Facts:
batrak Δ: driklin
vastum Δ: tetrufli
flutral Δ: redrufam
plidrom Δ: bropi, diges
grane Δ: vike
saple Δ: diges, skavus
skavires Δ: pagram, tetrufli, vike
vapli Δ: dotrir
brasku Δ: tetrufli
sosin Δ: diges, mugom
puse Δ: diges, vike
fiskin Δ: brebras, tetrufli
pludri Δ: zuvas
grebim Δ: bistem
fadom Δ: grane, turu, tetrufli
braklobe Δ: grekar
godrobren Δ: vutrifli
brebras Δ: tetrufli
pagram Δ: skidre
vazon Δ: tebrak
trestam Δ: turu
mugom Δ: diges, tetrufli
zibregrus Δ: diges, vike
sibun Δ: diges
bribral Δ: zibregrus, gridas, gudral, redrufam
skidal Δ: dudupir
fistir Δ: demu, tetrufli
pufin Δ: diges, flobe
vigas Δ: neduk
ripustu Δ: bistem, sosin
vefel Δ: tetrufli
stetu Δ: pagram
demu Δ: tetrufli, vike
skozedar Δ: gudral, zuvas
reskek Δ: suba, tetrufli
luseflur Δ: gusim
vutrifli Δ: demu
tebrak Δ: tetrufli
tuzoti Δ: stonas, saple
lififek Δ: grekar, vike
tagrir Δ: rostor, kluskel
pabur Δ: dudupir, skavus
miskir Δ: zaskon
kluskel Δ: brubokim, bistem, gudral
kliplil Δ: brebras, tetrufli
sobrok Δ: dotrir
fudru Δ: tetrufli, zuvas, vike
plitron Δ: dotrir, vike
teza Δ: rostor
turu Δ: tetrufli
stonas Δ: vike
dapove Δ: pabur, turu
neduk Δ: dotrir
rumo Δ: grupul, diges, grane
tiplazer Δ: vigas, diges, mebrapok, skoskuplam, tetrufli
plozol Δ: reskek, zibregrus, tetrufli
diges Δ: tetrufli
tredo Δ: droko, skavus
troklo Δ: reskek
dudupir Δ: zuvas, vike
drudil Δ: dotrir, ponan
beskam Δ: zuvas
skoskuplam Δ: gudral
driklin Δ: braklobe, tetrufli
brubokim Δ: bretrir
stostifar Δ: grebim, tetrufli, zuvas
zupus Δ: tetrufli
kulu Δ: zaskon
brotos Δ: grobopluk
gitu Δ: diges, tetrufli
draze Δ: tetrufli
grupul Δ: zibregrus, tetrufli, zuvas
fulek Δ: fluse, tetrufli
ponan Δ: skidal
gifi Δ: dotrir
toda Δ: demu, zakam
rebatran Δ: dragru, bistem, skavus, plitron
bistem Δ: mebrapok
redrufam Δ: skidre
τ c <- batrak, flutral, grane, fliflam, gizar, flobe, skavires, vapli, lutruk, vazon, tutobas, gigil, dotrir, pufin, brupak, brobran, bropi, buvas, tagrir, miskir, zakam, sobrok, grekar, tiplazer, greflaplak, drudil, brubokim, mikin, stostifar, maseses, draze, ponan, suba, toda
τ b <- vastum, grikli, skufun, plidrom, saple, brasku, sosin, dragru, fiskin, toflel, fadom, godrobren, pagram, zibregrus, zaskon, tetrufli, dofu, vigas, lokor, stetu, skozedar, plirim, tuzoti, lififek, pabur, momis, kliplil, vedro, fudru, teza, mebrapok, plibri, rumo, plozol, tredo, setrer, droko, dudupir, plogra, beskam, skoskuplam, driklin, dozi, zupus, kulu, brotos, sebilel, rostor, netos, grupul, bretrir, fulek, peplitral, redrufam
τ a <- dozur, grapli, skavus, diroskul, notum, puse, nizevan, pludri, grebim, stemo, braklobe, gudral, brebras, trestam, mugom, sibun, bribral, grobopluk, skidal, fistir, gridas, grobadi, ripustu, vefel, demu, reskek, kloklenon, luseflur, vutrifli, tebrak, kluskel, gusim, plitron, turu, zuvas, stonas, dapove, vike, neduk, miro, stubras, bramol, skidre, plubagrom, diges, zepir, troklo, vebrim, gerus, fluse, gitu, skudul, gifi, rebatran, bistem
[flutral, bribral, pufin, kloklenon, luseflur, stonas, dozi] α dudupir
[grikli, brasku, grobadi, stetu, kluskel, kulu] α gizar
[skufun, stemo, vigas, tuzoti, rumo, beskam, skoskuplam] α batrak
[plidrom, saple, zaskon, dofu, vutrifli, kliplil, plubagrom, zupus, grupul] α grobopluk
[dozur, pagram, gridas, skozedar, bropi, mikin, sebilel, redrufam] α zepir
[fliflam, skavus, braklobe, trestam, fistir, lokor, vike, vebrim, bistem] α grane
[flobe, plirim, stostifar, maseses, gitu] α stubras
[skavires, grapli, fiskin, fadom, gudral, gigil, vefel, tebrak, momis, plitron, turu, dapove] α vazon
[vapli, mugom, buvas, tiplazer, gifi] α toflel
[sosin, pabur, vedro, plozol, rostor, bretrir] α sobrok
[dragru, teza, brubokim] α droko
[diroskul, gusim] α fluse
[notum, puse, grebim, sibun, skidal, zakam, zuvas, neduk, troklo, setrer, rebatran] α reskek
[nizevan, lififek, greflaplak, driklin, netos, toda] α peplitral
[pludri, grekar, draze, suba] α skidre
[lutruk, dotrir, tetrufli, demu, miskir, mebrapok, plibri, tredo, skudul] α brobran
[godrobren, bramol, diges, ponan] α brebras
[zibregrus, plogra, brotos] α vastum
[tutobas, drudil] α fudru
[ripustu] α miro
[tagrir] α gerus
[fulek] α brupak

Known rows:
[-1.76  0.06 -0.28  0.16  1.78 -0.22  0.16  0.25  0.99  0.02 -0.20 -1.66
  1.67  0.12  0.49 -0.29  0.48  0.17 -0.87  0.50 -0.07  0.88 -0.33  0.43
  0.01 -0.02] -> skozedar
[ 1.37 -0.37 -0.27 -0.91 -0.63 -0.33 -0.14 -0.10  0.12  0.34 -0.23 -0.41
  1.08 -0.31  0.22  0.45  0.27 -0.73  0.67 -0.36  0.01 -0.89  0.71  0.42
 -0.45 -0.41] -> skudul
[-0.76 -0.30  0.10 -0.74  1.35 -0.38 -0.43 -0.02  0.83  0.56 -0.64 -0.34
  0.61  0.91  0.57  0.08  0.83  0.23 -0.56  0.46 -0.12  0.65  0.83  0.08
  0.09 -0.34] -> mebrapok
[ 1.06 -0.38 -0.37 -0.87 -0.36 -0.20  0.10 -0.25  0.03  0.08 -0.20 -0.25
  0.69 -0.38  0.15  0.46  0.26 -0.68  0.67 -0.16  0.08 -0.98  0.89  0.29
 -0.57 -0.34] -> nizevan
[ 2.11 -0.60  0.21 -2.14 -1.39 -0.97 -1.45  0.35  0.76  1.05 -0.41 -1.93
  2.40 -0.29  0.20  0.51  0.53 -1.16  0.59 -0.75 -0.31 -0.84  0.24  0.73
  0.11 -1.14] -> notum
[ 1.48  0.08 -0.47 -0.29 -2.28  0.48 -0.11 -1.45 -0.29  0.81  0.21 -0.90
 -4.01 -0.33 -0.71 -1.02 -1.62 -0.59 -0.35  0.24  0.08 -1.02  3.63  0.39
  1.26 -1.50] -> diges
[ 1.23 -0.05 -0.48 -0.44 -1.59  0.34 -0.02 -0.98 -0.33  0.72  0.20 -0.93
 -1.97 -0.68 -0.46 -0.56 -1.01 -0.53 -0.03  0.04  0.08 -0.88  2.36  0.28
  0.47 -1.03] -> gitu
[-0.99  0.01 -0.02 -0.03  0.20 -0.21  0.10 -0.31  0.91 -0.14 -0.56 -0.57
 -0.02  1.35  0.08 -0.71 -0.10  0.29 -0.90  0.91 -0.10  0.54  0.78  0.03
  0.64 -0.82] -> rumo
[ 1.35 -0.34  0.04 -1.33 -1.26 -0.76 -0.83  0.72  0.88  0.33 -0.13 -3.41
  3.65 -1.14  0.28 -0.17  0.24 -1.23  0.26 -0.56 -0.27 -0.58 -1.02  1.10
  0.09 -1.01] -> skidal
[-1.07 -0.68  1.24  0.17 -0.85 -0.59 -0.27  0.80 -0.22 -0.77  0.07  0.01
 -0.61 -1.70 -0.63 -0.46 -0.18  0.21  1.12  1.40 -0.30  0.26 -1.79 -1.70
  0.12  0.17] -> vapli
[-1.62 -0.44 -0.16 -0.54  1.66 -0.49 -0.04 -0.39  1.05  0.35 -0.55 -0.12
  0.07  0.89  0.38  0.30  0.64  0.30 -0.56  0.88 -0.09  0.49  0.97 -0.32
 -0.20 -0.26] -> plogra
[-1.28 -0.82  0.86  0.30 -0.08 -0.68 -0.09  0.52  0.18 -0.92  0.10 -0.37
 -1.32 -1.78 -0.60 -0.44 -0.07  0.03  1.01  1.89 -0.28  0.07 -1.10 -1.48
  0.29  0.33] -> drudil
[-1.11 -0.25  0.06 -0.60  1.34 -0.46 -0.22 -0.20  0.83  0.50 -0.55 -0.07
  0.42  1.09  0.41  0.26  0.62  0.36 -0.64  0.44 -0.10  0.54  0.53 -0.14
 -0.07 -0.30] -> skufun
[-1.84 -0.03  0.04 -0.31  0.75 -0.09 -0.78 -0.65  0.48  1.91  0.22 -1.20
 -0.81 -0.25  0.05 -0.09 -0.30  0.51 -1.32 -0.18 -0.15  0.75  1.00 -0.22
  0.03 -0.66] -> kliplil
[ 1.80 -0.38  0.09 -1.63 -0.60 -0.41 -0.91  0.95  0.50  0.64 -0.36 -3.54
  3.44 -1.53  0.27 -0.50  0.43 -1.28  0.38 -0.51 -0.19 -0.44  0.03  1.14
  0.42 -1.07] -> grebim
[-0.07 -0.54  0.16 -1.01 -1.50 -0.19  0.51  0.13 -0.62  0.05 -0.40 -0.46
  2.34 -1.93 -0.26 -0.30 -0.38 -0.21  1.06  0.36  0.16 -0.69 -0.45 -1.23
 -1.32 -0.84] -> gifi
[ 3.31  0.89  1.49  0.63 -1.39  0.25 -1.73  1.73 -1.32 -0.14  0.35  2.02
  0.46  1.00 -0.20  0.17  0.17  0.27  0.54 -2.12 -0.24  0.57 -2.99  0.47
  1.05  1.03] -> gizar

Rows:
No name comes twice in this set of rows, the named rows included.
[ 3.01  1.04  1.56  0.91 -1.63  0.39 -1.56  1.90 -1.49 -0.11  0.50  1.25
  0.66  0.41 -0.27 -0.31 -0.13  0.26  0.40 -2.08 -0.19  0.75 -3.23  0.49
  1.13  0.94]  batrak
[-2.14  0.08 -0.40  0.61 -1.19 -0.65  0.79 -0.76  1.74 -1.10 -0.32 -0.78
 -0.08  2.31 -0.16 -0.69 -0.66  0.33 -1.22  1.67 -0.18  0.25 -0.63 -0.11
  0.58 -1.00]  zibregrus
[ 2.67  1.27  0.28 -0.02 -2.37  1.18 -1.33  0.14 -2.36  2.73  1.06  0.18
  0.89 -1.03 -0.29  0.01 -1.29  0.11 -0.39 -3.74  0.22 -0.14 -0.29  0.78
 -0.28 -0.32]  brebras
[ 0.94 -0.12 -0.54 -0.29  0.67  0.41  0.69  0.38 -0.22 -0.44 -0.24 -1.81
  1.85 -1.71  0.28 -0.58  0.30 -0.89  0.56  0.12  0.20 -0.56  0.72  0.86
 -0.19 -0.15]  kluskel
[ 2.17  0.76  2.12  0.54 -2.57  0.23 -1.34  2.18 -2.03 -0.15  0.17  1.77
  2.17 -0.46 -0.50 -0.63 -0.37  0.71  0.92 -1.70 -0.17  0.81 -4.30 -0.98
  0.15  0.50]  sobrok
[ 1.26 -0.77  1.27 -1.14 -0.68 -1.48 -2.33  1.01  1.11  0.18  0.04 -1.29
 -0.59 -0.02 -0.17  0.39  0.73 -0.65  0.70  0.24 -0.76  0.08 -1.11  0.23
  1.59 -0.11]  zakam
[ 2.97 -0.34  0.24 -1.67 -2.75 -0.69 -1.10  0.09  0.74  0.31 -0.69 -2.24
  0.93  0.35 -0.18 -0.86 -0.39 -1.18  0.28 -0.04 -0.30 -0.92  1.30  0.86
  1.37 -1.97]  sibun
[ 0.22 -0.39  0.76  0.41 -0.21 -0.47 -0.72  0.65  0.31 -0.70  0.28 -0.47
 -1.45 -0.57 -0.29 -0.16  0.24 -0.26  0.62  0.92 -0.38  0.16 -1.09 -0.02
  1.08  0.59]  miskir
[-1.53 -0.23  0.33 -0.48  0.85 -0.24  0.02  0.14  0.54  0.33 -0.67 -0.59
  1.10  0.03  0.20 -0.53  0.23  0.55 -0.50  0.75 -0.05  0.80  0.12 -0.79
 -0.28 -0.62]  vigas
[-0.30 -0.35  0.58  0.64 -0.01 -0.50 -0.44  0.48  0.44 -0.89  0.46 -0.37
 -1.73 -0.59 -0.37 -0.02  0.12 -0.17  0.53  0.99 -0.35  0.11 -1.18 -0.17
  0.90  0.72]  toda
[-0.49 -0.42  0.57  0.76  0.39 -0.38 -0.14  0.67  0.25 -1.19  0.31 -0.72
 -1.42 -1.20 -0.33 -0.43  0.21 -0.24  0.67  1.34 -0.30  0.21 -1.10 -0.34
  0.93  0.75]  ponan

The same objects again, as new rows of numbers:
Known rows:
[-2.19  1.05  0.51 -0.22 -0.93 -0.85 -0.61 -1.55 -2.79  3.44  0.77  1.27
 -2.97] -> gizar
[-1.12  0.83  0.41 -0.64 -0.29  0.67 -1.17 -2.88 -1.84 -1.43  0.46  0.91
  0.52] -> tetrufli
[-0.55  0.25  0.98  0.57 -1.57 -1.64  1.26 -3.36 -2.19  5.39 -1.18  0.04
  4.35] -> skavires
[ 0.14  0.44  0.66  0.30 -1.50 -1.73  0.03 -4.27 -1.97  3.94 -0.44 -0.09
  3.50] -> fiskin
[-0.79  1.35  0.10 -0.15 -0.49 -1.10 -0.57 -2.65 -2.54 -0.80  0.31  0.21
 -1.32] -> zupus
[-0.99  1.36  0.06  0.24 -0.99  0.01 -0.49 -1.90 -0.99 -1.84  0.25  0.66
  2.14] -> diges
[-1.18  2.02 -0.31  0.43 -0.66 -1.04 -0.47 -1.17 -1.56 -2.80  0.47  0.39
 -1.25] -> sibun
[-0.73  1.86  0.26  0.78 -1.04 -0.98 -0.70 -1.31 -1.24 -1.74  0.47  0.59
  0.49] -> vebrim
[-0.73  2.19  0.01  0.70 -1.34 -1.58 -0.29 -1.65 -1.08 -0.55  0.19  0.16
 -0.17] -> bribral
[-1.25  1.49  0.84  0.36 -0.67 -1.03  0.29 -1.42 -2.75  0.55 -0.19  0.47
 -0.74] -> miskir
[-1.22  1.10  0.88  0.22 -1.24 -1.79  0.69 -1.47 -2.44  0.02 -0.86  0.41
 -0.30] -> drudil
[-1.38  1.06  0.86  0.10 -1.24 -1.60  0.53 -1.35 -2.47  0.43 -0.56  0.66
 -0.49] -> vapli
[ 0.06  0.78  0.46  0.96 -2.21 -1.91  0.32 -3.26 -0.77  3.24 -0.46  0.11
  5.30] -> dapove
[-2.29  0.90  0.16 -0.33 -0.64 -0.86 -0.25 -1.77 -3.16  3.44  0.67  1.05
 -2.91] -> batrak
[-0.39  0.33  1.52  0.59 -1.66 -1.14  0.77 -3.15 -1.95  5.11 -0.91  0.40
  4.83] -> gigil
[-0.60  1.96  0.31  0.92 -1.13 -1.33 -0.54 -1.36 -1.40 -1.45  0.36  0.38
  0.47] -> luseflur
[-1.56  1.18  0.31 -0.79 -1.06 -1.04 -1.72 -2.60 -2.12  1.80  1.22  1.34
 -3.77] -> droko

Rows:
No name comes twice in this set of rows, the named rows included.
[-0.03  0.53  0.67  0.71 -2.69 -2.14  0.10 -3.03 -0.45  2.92 -0.55  0.55
  5.18]  plitron
[-1.42  0.82  0.90 -0.04 -0.64 -0.26  0.28 -1.65 -2.41  0.04 -0.43  0.75
  1.01]  grekar
[-0.91  1.85  0.44 -0.14 -0.39 -1.01 -1.13 -1.86 -2.44 -2.10  0.69  0.63
 -3.33]  setrer
[-1.71  0.72  1.09 -0.27 -1.19 -0.39 -0.02 -1.44 -2.06 -0.28 -0.33  1.22
  0.00]  dotrir
[-1.17  1.68  0.96  0.18 -0.77 -0.74  0.35 -1.67 -2.10  1.17 -0.47  0.39
 -0.17]  brubokim
[-1.41  1.80  0.02  0.03 -0.75  0.09 -1.07 -1.25 -0.89 -3.01  0.63  0.97
 -0.33]  zuvas
[-1.70  1.57 -0.05  0.01 -1.17 -0.47 -1.53 -1.82 -1.15  1.43  1.44  1.37
 -1.43]  skidre
[-1.31  1.82 -0.04  0.27 -1.03 -1.12 -0.70 -0.96 -1.21 -2.77  0.54  0.80
 -1.38]  skidal
[-0.72  1.82  0.05  0.59 -1.25 -1.34 -0.25 -1.64 -1.10 -1.25  0.12  0.35
  0.81]  pludri
[-1.25  1.84  0.13  0.33 -1.36 -1.39 -0.72 -0.82 -1.18 -3.15  0.41  0.88
 -1.61]  neduk
[-1.80  1.04  0.03 -0.91 -1.12 -1.41 -1.45 -2.63 -2.25  2.23  1.23  1.34
 -4.35]  dudupir
[-0.99  2.14  0.07  0.64 -0.82 -0.75 -0.86 -0.92 -1.48 -2.87  0.63  0.64
 -0.98]  notum
[-0.99  1.49  0.07  0.42 -1.38 -1.08 -0.46 -1.48 -1.17 -1.81  0.19  0.66
  0.65]  stonas
[-0.79  1.50  0.28  0.60 -1.65 -1.82 -0.44 -1.35 -1.15 -1.76  0.02  0.72
  0.38]  gifi
[-0.72  1.45  0.02 -0.04 -0.61 -1.50 -0.34 -2.69 -2.56 -0.41  0.13  0.06
 -1.46]  plozol

